Each row has a name. Each question is about the rows just above it.

[172 126 130 128] = (165)
[ 88  94 186 122] = (146)
[ 89 135 147 147] = (194)
[127 191 133 136] = (83)
[154 143 136 100] = (47)
[169 148 142 125] = (215)
Shared by (47) and (83): -> [136]
(215) in full: -> [169 148 142 125]

[174 144 140 129 156 148] : (20)
[129 106 155 168 140 162] : (73)
[126 129 130 127 106 128] : (22)
[174 144 140 129 156 148] is in which row? -> (20)
Which value is in both (22) and (20)? -> [129]

[118 152 139 124 117]  (83)
[120  87 146 104 115]  (23)
[ 86 130 164 115 187]  (201)
[131 103 104 120 102]  (22)
[142 106 113 135 153]  (63)
[106 123 125 143 117]  (165)
[140 130  86 165 141]  (47)
[130 109 158 125 147]  (73)
[103 137  78 116 136]  (146)
(73) in full: -> [130 109 158 125 147]
(63) in full: -> [142 106 113 135 153]
[118 152 139 124 117] is in which row? -> (83)
The one value in (146) and (22): -> [103]
(201) in full: -> [ 86 130 164 115 187]

[103 145 112 156 176] -> (194)
[ 74 129 169 113 178] -> (215)
[111 160 118  74 138] -> (83)
[129 130 129 152 135] -> (146)
[125 118 128 131 128] -> (201)
[157 144 107 119 119] -> (22)
[175 130 107 140 177] -> (20)
[103 102  74 141  74] -> (23)
[159 111 146 127  60] -> (73)
Shared by (215) and (23): -> [74]
Shared by (73) and (83): -> [111]
(23) in full: -> [103 102  74 141  74]
Which value is in both (194) and (23)? -> [103]

[ 96 155 106  95 113 186 125  97  97 130 165 106 116 137 132 127 128 141
 132 152 163 139 177 147  98  95 118 134  96 167  76 115 151  82 113 103
 104 151 153 156 144 121 123 152  70 147 118 167] = (73)
[119 133 129 140 103  98 165 142 146 158  94 124 162 112 112 119 122 126
 116 175  92  52  93 153 172  90 136 140 149 144 185 131  76 131 100 158
 150 135 108  87 101 150 143 121 165  93 133 108] = (146)
[140  83 115 142 120 106 131 100 138 156 115 118 108 125  78 111 155 104
 122 105 111 116 142  95 129 132 113 156 181 139 164 131  54 134 144 174
 112 156 126  94 143 154 108 104 136  99 155  58] = (23)
[117 127 130 101  85 173 194  66 119 170  92 107 136 130 102 116 109 110
 120  92 147 122 139 116 120 126 118 148 171 193 152 123 131 140 175 143
 131 161 124 167 147 150 110 119 137 103 144 102] = (47)
[140  86 111 142 119 112 133  91 131 161 115 114 113 125  80 111 152 105
 117  94 119 120 146 105 120 132 108 159 176 144 162 137  53 136 145 171
 110 165 126  91 146 156 108 107 136  98 151  66] = (194)
[152 102 145 141 170 122 117 198 147 117 174 149 152 112 138 110 105 138
 136 151 112 169 114 122 120 140 114  94 128 107 144 109 157 104  91  59
 143  57 153 158 109 113 117 140 108 129 147 111] = (63)
[132 133 129 140 103  98 165 142 146 158  94 124 162 112 112 119 122 126
 116 116  92  52 108 153 172  90 136 140 149 144 185 131  76 131 100 158
 150 135 108  87 101 150 143 121 165  93 133 108] = (165)
[137  90 126 142 115 106 142 103 134 159  91 121 114 120  86 110 129  93
 117 102  97 116 127  87 131 110 121 149 178 146 160 148  59 158 147 181
 124 168 117  92 132 148 119 104 152 101 139  72] = (201)
[115 148 100 122  85 172 169 110 132 143 140 110 188 106 126 140 125 170
 130 116 169  87 135 185 115 143 117 169 130 166 139 105 143 108 121  94
 144 155 150 134 116 185 133 152 130  91 151 152] = (20)
(165) in full: -> [132 133 129 140 103  98 165 142 146 158  94 124 162 112 112 119 122 126
 116 116  92  52 108 153 172  90 136 140 149 144 185 131  76 131 100 158
 150 135 108  87 101 150 143 121 165  93 133 108]
(20) in full: -> [115 148 100 122  85 172 169 110 132 143 140 110 188 106 126 140 125 170
 130 116 169  87 135 185 115 143 117 169 130 166 139 105 143 108 121  94
 144 155 150 134 116 185 133 152 130  91 151 152]
(146) in full: -> [119 133 129 140 103  98 165 142 146 158  94 124 162 112 112 119 122 126
 116 175  92  52  93 153 172  90 136 140 149 144 185 131  76 131 100 158
 150 135 108  87 101 150 143 121 165  93 133 108]
(63) in full: -> [152 102 145 141 170 122 117 198 147 117 174 149 152 112 138 110 105 138
 136 151 112 169 114 122 120 140 114  94 128 107 144 109 157 104  91  59
 143  57 153 158 109 113 117 140 108 129 147 111]
Whose row is [117 127 130 101  85 173 194  66 119 170  92 107 136 130 102 116 109 110
 120  92 147 122 139 116 120 126 118 148 171 193 152 123 131 140 175 143
 131 161 124 167 147 150 110 119 137 103 144 102]? -> (47)

[196 132 127 116  61  85 106 178] : (63)
[ 89 116  60 171  85  77  82 160] : (194)
[124 102 172 177 184 117 194 116] : (146)
[194 128 171  90  94 115  64 101] : (201)
[ 59 160 129 106 102 109 157 159] : (47)
(201) in full: -> [194 128 171  90  94 115  64 101]
(194) in full: -> [ 89 116  60 171  85  77  82 160]
The one value in (146) and (194): -> [116]
Which value is in both (47) and (194)? -> [160]

